Each row has a name. Each question is about the rows just above it.

rezo: [ 4 -8  7 32 21  6  4]
mez: [-26  22   3 -26   3  22   3]
rutup: [  7 -33  11  24 -10  13  11]
vug: [  2 -33  11  12 -61  -9  92]
Count of [11] in rutup: : 2
Times [13] occurs in rutup: : 1
Count of [92] in vug: : 1
Times [3] occurs in mez: : 3
How many times does rezo hold [7]? : 1
Count of [22] in rezo: : 0
Times [22] occurs in mez: : 2

mez: [-12  11   2   0 -16 -15   0  22   1   4  12 -26  28   0 -11 -27  -4 -18
 -27   7   0  16  22 -12  -7  -2 -29  -1  10  -8  -4  17  -6  -8  18  -2
   0  16]
rezo: [  7   5  11  -1 -26  33  16 -34   6  -8 -27  -4 -56  -1  52  19  -9  -6
  19   3  18 -25 -10   5 -17  18  37 -11 -24   6  -9 -16  11   5  -6   1
  22  -5]
kuput: [  6   6 -35 -31 -31  -8 -22  17  15  33  20 -65  -8  25 -20  11 -29  -6
  11   2   7 -63   7 -35   6   3  -9  25   3  -4 -50  13 -37 -31  50   3
 -50  12]
safu: [-51  16 -10 -13 -14 -43  -5  45   9  22  29 -43  77   9 -51 -51 -10 -26
 -52  -1 -11  29  34 -11  -5 -13 -66  -6  15   2 -11  35 -10 -20  34 -11
 -30  30]
Vakag: [ 11 -21  -5  -8 -24  17  12 -13  14   7  -9 -27 -15  19  14  -2 -15 -10
  -2   4   5 -28  -3 -14 -17   4  14 -21 -20   9 -12 -10   1   1  13 -10
 -12  11]
Times [-11] occurs in safu: : 4
Times [6] occurs in rezo: : 2
Count of [0] in mez: : 5
How many times does Vakag hold [1]? : 2
Times [-27] occurs in mez: : 2

